Below is a small trained network, with its code and all its weights. Each question gives an input and a class and asks what happens when units are switched off, that is, made to give their printed mean instead of their output.

import numpy as np


def w(rows, s, z=0):
    codes = np.array(rows[::2]) - 128.0
    scale = np.full(codes.shape[1], s)
    scale[-1] = z or s
    return codes * scale


def norm(h):
    return h / np.sqrt((h * h).mean(-1, keepdims=True) + 1e-5)


def f(y):
    return y / 2 * (1 + np.tanh(0.7978845608 * (y + 0.044715 * y**3)))


def log_softmax(a):
    a = a - a.max(-1, keepdims=True)
    return a - np.log(np.exp(a).sum(-1, keepdims=True))


def net(x, mask):
    res = np.array(x, float).reshape(1, 2) / 4 @ E
    u = 0
    for l in range(4):
        y = f(norm(res) @ A[l][:, :-1].T + A[l][:, -1])
        res = res + np.where(mask[u : u + 9], y, B[l][:, -1]) @ B[l][:, :-1]
        u += 9
    return log_softmax(norm(res)[-1] @ U[:, :-1].T + U[:, -1])


A, B = {}, {}
E = w([
[1,131,143],'x0',
[75,11,140],'x1',
],0.0079)
A[0] = w([
[113,131,102,82],'0.n0',
[112,142,129,19],'0.n1',
[115,96,112,127],'0.n2',
[4,89,129,96],'0.n3',
[63,131,144,223],'0.n4',
[32,132,116,252],'0.n5',
[100,129,107,71],'0.n6',
[116,103,125,143],'0.n7',
[162,173,129,63],'0.n8',
],0.029,0.0039)
B[0] = w([
[135,151,133,128],'0.n0',
[126,141,133,128],'0.n1',
[100,112,128,154],'0.n2',
[148,60,255,248],'0.n3',
[125,129,200,198],'0.n4',
[129,122,245,228],'0.n5',
[141,141,141,138],'0.n6',
[106,117,118,150],'0.n7',
[143,181,105,167],'0.n8',
],0.045,0.018)
A[1] = w([
[244,202,137,85],'1.n0',
[156,158,146,15],'1.n1',
[161,173,157,18],'1.n2',
[26,142,61,63],'1.n3',
[123,139,124,5],'1.n4',
[123,89,248,29],'1.n5',
[199,208,3,95],'1.n6',
[192,156,33,163],'1.n7',
[163,175,158,40],'1.n8',
],0.016,0.0023)
B[1] = w([
[179,245,123,192],'1.n0',
[124,191,144,137],'1.n1',
[75,205,127,149],'1.n2',
[215,121,150,132],'1.n3',
[105,150,164,120],'1.n4',
[5,67,14,248],'1.n5',
[202,89,13,209],'1.n6',
[201,28,81,181],'1.n7',
[74,209,125,154],'1.n8',
],0.02,0.014)
A[2] = w([
[78,130,184,88],'2.n0',
[111,135,157,133],'2.n1',
[121,164,153,106],'2.n2',
[120,166,140,195],'2.n3',
[122,130,126,61],'2.n4',
[114,124,146,4],'2.n5',
[117,139,156,64],'2.n6',
[133,155,175,25],'2.n7',
[37,253,93,42],'2.n8',
],0.02,0.0017)
B[2] = w([
[117,110,43,254],'2.n0',
[126,141,88,170],'2.n1',
[109,196,153,144],'2.n2',
[139,207,162,140],'2.n3',
[137,126,131,118],'2.n4',
[124,130,105,140],'2.n5',
[127,154,100,154],'2.n6',
[109,193,155,173],'2.n7',
[229,134,251,166],'2.n8',
],0.026,0.0073)
A[3] = w([
[159,102,153,29],'3.n0',
[164,188,32,161],'3.n1',
[152,119,153,1],'3.n2',
[161,178,52,139],'3.n3',
[4,252,78,193],'3.n4',
[155,36,125,203],'3.n5',
[88,188,114,197],'3.n6',
[100,115,26,27],'3.n7',
[169,58,139,180],'3.n8',
],0.023,0.0029)
B[3] = w([
[98,157,134,159],'3.n0',
[197,2,135,255],'3.n1',
[95,133,145,139],'3.n2',
[175,25,129,231],'3.n3',
[254,189,79,142],'3.n4',
[134,182,59,250],'3.n5',
[184,148,130,135],'3.n6',
[148,145,211,179],'3.n7',
[108,182,91,233],'3.n8',
],0.034,0.0099)
U = w([
[118,220,28,144],'0',
[35,95,59,5],'1',
[84,103,235,229],'2',
[231,84,87,199],'3',
[194,254,179,3],'4',
],0.022,0.0046)

Each question gives the input, the list of numbers given to net, and the class t.
The units are the neurons (one row each of A and B). Each row of codes is followed by its name. A weight is (code - 128) times the scale printed after its matrix; where a second scale follows, it is the last column's (A, B and U).
mask holds one flag per neuron, layer by layer. A switched-off neuron (its flag False) gives its mean, the last column of its row in B, instead of its output. The means were averaged over made-up inputs and are rounded, as every weight is.
A unit's drop is (log p(t) with every unit on - log p(t) with that unit switched off) / (log p(t) with every unit on - log p(t) with every unit switched off).
most important unit: the unit with the biggest drop
k most important neurons: the k neurons with the biggest drops, biggest first
k most important neurons of layer l: the k neurons of layer l with the biggest drops, biggest first
drop when u is switched off: that unit's drop, to one decimal
input [-4,4], class 0: 3 most important neurons of layer 0 -> (0.n8 0.n3 0.n5)
input [-7,-1], class 3: 3 most important neurons -> (0.n5 0.n4 0.n3)
input [-2,6], class 1: most important unit -> 0.n5
input [-7,6], class 0: 3 most important neurons -> (0.n8 0.n3 0.n5)
input [-5,-4], class 3: 2 most important neurons -> (0.n5 0.n3)
input [-3,3], class 0: 3 most important neurons -> (0.n8 0.n3 0.n5)
input [-1,1], class 0: 3 most important neurons -> (1.n0 0.n8 0.n3)
input [-3,5], class 0: 3 most important neurons of layer 0 -> (0.n5 0.n3 0.n4)
input [-8,5], class 0: 2 most important neurons -> (0.n8 0.n3)
input [-6,2], class 3: 3 most important neurons -> (0.n4 0.n3 0.n5)
input [-8,-4], class 3: 2 most important neurons -> (0.n5 0.n3)
input [-7,-5], class 3: 3 most important neurons -> (0.n5 0.n3 0.n4)
input [-5,6], class 0: 4 most important neurons -> (0.n8 0.n3 0.n5 1.n6)
input [-1,0], class 3: drop when 0.n3 is switched off -> 2.3
input [-3,-8], class 3: drop when 0.n4 is switched off -> 0.2
input [5,-6], class 4: drop when 3.n4 is switched off -> 0.2
